Here is a tiny trained network, its code and every weight. The questions are about switching its units off for an input and a target symbol, where a switched-off unit gives its printed mean instead of its output.

import numpy as np


def w(rows, s, z=0):
    codes = np.array(rows[::2]) - 128.0
    scale = np.full(codes.shape[1], s)
    scale[-1] = z or s
    return codes * scale


def f(y):
    return np.maximum(y, 0)


def softmax(a):
    e = np.exp(a - a.max(-1, keepdims=True))
    return e / e.sum(-1, keepdims=True)


def log_softmax(a):
    a = a - a.max(-1, keepdims=True)
    return a - np.log(np.exp(a).sum(-1, keepdims=True))


def net(x, mask):
    ids = ['αβγεημξπστφψ'.index(c) for c in x.split()]
    T = len(ids)
    res = E[ids] + P[:T]
    u = 0
    for l in range(2):
        r = res
        for j in range(3):
            rows = slice(2 * j, 2 * j + 2)
            q, k, v = (r @ M[l][rows].T for M in (Q, K, V))
            z = softmax(np.where(np.tri(T) > 0, q @ k.T / 2**0.5, -1e9)) @ v
            o = O[l][rows]
            res = res + np.where(mask[u + j], z, o[:, -1]) @ o[:, :-1]
        u += 3
        y = f(res @ A[l][:, :-1].T + A[l][:, -1])
        res = res + np.where(mask[u : u + 12], y, B[l][:, -1]) @ B[l][:, :-1]
        u += 12
    return log_softmax(res[-1] @ U[:, :-1].T + U[:, -1])


Q, K, V, O, A, B = {}, {}, {}, {}, {}, {}
E = w([
[129,219,111],'α',
[128,216,129],'β',
[128,219,129],'γ',
[128,217,135],'ε',
[126,219,131],'η',
[125,224,132],'μ',
[128,219,134],'ξ',
[131,221,143],'π',
[133,228,176],'σ',
[114,241,119],'τ',
[202,131,2],'φ',
[153,52,134],'ψ',
],0.0093)
P = w([
[236,234,168],'0',
[38,217,64],'1',
[255,189,199],'2',
[60,171,96],'3',
[224,134,206],'4',
[63,123,118],'5',
[204,89,211],'6',
[57,80,131],'7',
[187,37,219],'8',
[53,22,136],'9',
[163,4,225],'10',
],0.0087)
Q[0] = w([
[118,123,137],'0.h0',
[81,146,77],'0.h0',
[116,125,125],'0.h1',
[72,139,92],'0.h1',
[5,158,135],'0.h2',
[106,131,214],'0.h2',
],0.028)
K[0] = w([
[116,115,140],'0.h0',
[126,239,120],'0.h0',
[145,149,113],'0.h1',
[163,218,80],'0.h1',
[72,175,251],'0.h2',
[25,56,197],'0.h2',
],0.02)
V[0] = w([
[180,89,79],'0.h0',
[171,82,2],'0.h0',
[126,238,68],'0.h1',
[28,140,230],'0.h1',
[80,178,178],'0.h2',
[146,93,58],'0.h2',
],0.0084)
O[0] = w([
[164,113,63,133],'0.h0',
[157,76,1,118],'0.h0',
[65,37,90,253],'0.h1',
[95,205,145,53],'0.h1',
[88,129,68,130],'0.h2',
[132,144,181,130],'0.h2',
],0.0089,0.005)
A[0] = w([
[166,62,214,3],'0.n0',
[160,106,95,103],'0.n1',
[97,114,107,83],'0.n2',
[43,147,184,115],'0.n3',
[97,189,232,115],'0.n4',
[138,83,165,138],'0.n5',
[90,185,42,151],'0.n6',
[43,165,101,146],'0.n7',
[142,39,164,158],'0.n8',
[99,74,132,42],'0.n9',
[219,254,117,14],'0.n10',
[159,59,160,88],'0.n11',
],0.0076,0.0063)
B[0] = w([
[174,41,135,141],'0.n0',
[92,163,153,181],'0.n1',
[111,137,142,150],'0.n2',
[178,127,118,209],'0.n3',
[99,161,70,208],'0.n4',
[126,142,123,182],'0.n5',
[133,85,167,213],'0.n6',
[137,65,140,242],'0.n7',
[120,179,153,252],'0.n8',
[102,116,165,139],'0.n9',
[132,4,29,161],'0.n10',
[112,112,142,175],'0.n11',
],0.023,0.0037)
Q[1] = w([
[210,124,3],'1.h0',
[75,143,208],'1.h0',
[106,127,67],'1.h1',
[136,83,120],'1.h1',
[98,185,137],'1.h2',
[86,133,114],'1.h2',
],0.018)
K[1] = w([
[246,181,4],'1.h0',
[58,97,215],'1.h0',
[141,88,66],'1.h1',
[111,146,91],'1.h1',
[113,167,67],'1.h2',
[97,130,98],'1.h2',
],0.017)
V[1] = w([
[144,161,188],'1.h0',
[65,146,121],'1.h0',
[86,111,170],'1.h1',
[167,167,139],'1.h1',
[143,74,1],'1.h2',
[111,100,35],'1.h2',
],0.0078)
O[1] = w([
[150,78,114,7],'1.h0',
[92,107,53,93],'1.h0',
[148,162,208,108],'1.h1',
[149,140,58,88],'1.h1',
[131,251,255,253],'1.h2',
[141,187,249,195],'1.h2',
],0.0058,0.0043)
A[1] = w([
[162,100,177,101],'1.n0',
[178,57,92,109],'1.n1',
[164,209,139,96],'1.n2',
[9,183,116,170],'1.n3',
[96,210,94,128],'1.n4',
[76,98,148,184],'1.n5',
[154,36,84,9],'1.n6',
[188,130,124,201],'1.n7',
[78,85,117,33],'1.n8',
[45,89,154,1],'1.n9',
[5,166,91,74],'1.n10',
[158,196,174,13],'1.n11',
],0.011,0.0059)
B[1] = w([
[143,136,78,203],'1.n0',
[166,79,54,187],'1.n1',
[149,136,220,205],'1.n2',
[250,75,93,217],'1.n3',
[179,130,78,177],'1.n4',
[155,70,198,254],'1.n5',
[124,184,210,164],'1.n6',
[32,183,106,220],'1.n7',
[56,167,81,158],'1.n8',
[66,188,47,199],'1.n9',
[35,163,178,157],'1.n10',
[92,91,46,175],'1.n11',
],0.022,0.0053)
U = w([
[45,40,107,184],'α',
[102,107,100,69],'β',
[104,104,99,74],'γ',
[109,108,97,81],'ε',
[108,107,98,66],'η',
[112,110,98,68],'μ',
[114,111,103,85],'ξ',
[123,115,98,113],'π',
[151,130,101,97],'σ',
[132,59,164,189],'τ',
[73,185,146,255],'φ',
[79,110,10,108],'ψ',
],0.011,0.006)

Each question gives the input, a string of symbols that net reads in full, and the target symbol t.
The units are the heads (2 rows each of Q, K, V and O) and the neurons (one row each of A and B). Each row of codes is followed by its name. A weight is (code - 128) times the scale printed after its matrix; where a second scale follows, it is the last column's (O, A, B and U).
mask holds one flag per unit, layer by layer, with each layer's heads first. A switched-off unit (its flag False) gives its mean, the last column of its rows in O or B, instead of its output. The means were averaged over made-up inputs and are rounded, as every weight is.
A unit's drop is (log p(t) with every unit on - log p(t) with that unit switched off) / (log p(t) with every unit on - log p(t) with every unit switched off).
The circuit of an input: a set's keep is (log p(t) with only the set's units on - log p(t) with every unit switched off) / (log p(t) with every unit on - log p(t) with every unit switched off). Starting from the 12 units with the biggest drops (on a tie, the unit counted first), units are removed one at a time, each time the one whose removal leaves the highest keep (on an exact tie, the one counted first), for as long as the keep stays at least 0.8.
units of the circuit, in order: the units of the circuit, biggest drop first
unit that matters most: the unit with the biggest drop
top k neurons: the k neurons with the biggest drops, biggest first
k most important neurons of layer l: the k neurons of layer l with the biggest drops, biggest first
heads that matter: for each layer, one digit per head in row order, 1 if its drop is at least 0.15 and else 0, layers parted by /
input σ φ β σ φ β μ, target φ: units of the circuit, in order -> 1.n3, 1.n1
input φ ψ η ε α γ σ, target σ: 2 most important neurons of layer 1 -> 1.n2, 1.n3
input π φ φ φ ε ψ σ φ σ φ η, target φ: units of the circuit, in order -> 0.h1, 1.n3
input σ ψ σ β μ φ μ φ, target τ: units of the circuit, in order -> 1.n7, 1.n5, 0.h0
input φ ψ α, target ψ: top neuron -> 0.n10
input φ φ ξ ξ η ε φ β β ψ η, target ψ: top 3 neurons -> 0.n10, 1.n1, 1.n5
input π φ ξ φ μ φ π π, target τ: units of the circuit, in order -> 1.n5, 1.n7
input φ φ ψ ψ η η ε ψ, target τ: units of the circuit, in order -> 1.n5, 1.n7
input ε φ α β, target α: heads that matter -> 011 / 000
input η φ φ η σ σ μ, target σ: top 3 neurons -> 1.n3, 0.n4, 1.n4
input ψ ξ η μ σ φ ε, target φ: heads that matter -> 100 / 000
input η ψ τ φ μ β β η φ φ γ, target φ: top 2 neurons -> 1.n3, 0.n7
input ξ φ γ, target φ: units of the circuit, in order -> 1.n3, 1.n7
input α φ τ ψ μ ξ φ π β, target φ: units of the circuit, in order -> 0.h1, 1.n3
input ξ φ τ σ, target α: unit that matters most -> 0.h2
input ψ η σ γ φ π, target α: units of the circuit, in order -> 0.h2, 0.n7, 0.h1
input σ γ ξ φ τ φ α, target φ: top 3 neurons -> 0.n7, 1.n3, 0.n8
input π γ ξ ψ τ φ β φ ξ, target φ: heads that matter -> 110 / 000
input γ φ φ φ τ α μ μ ψ α φ, target ψ: units of the circuit, in order -> 0.h1, 1.n1, 0.n10
input μ β σ γ ψ ξ ψ, target ψ: unit that matters most -> 0.h1
input φ ψ σ φ γ ξ, target α: 2 most important neurons of layer 0 -> 0.n7, 0.n8
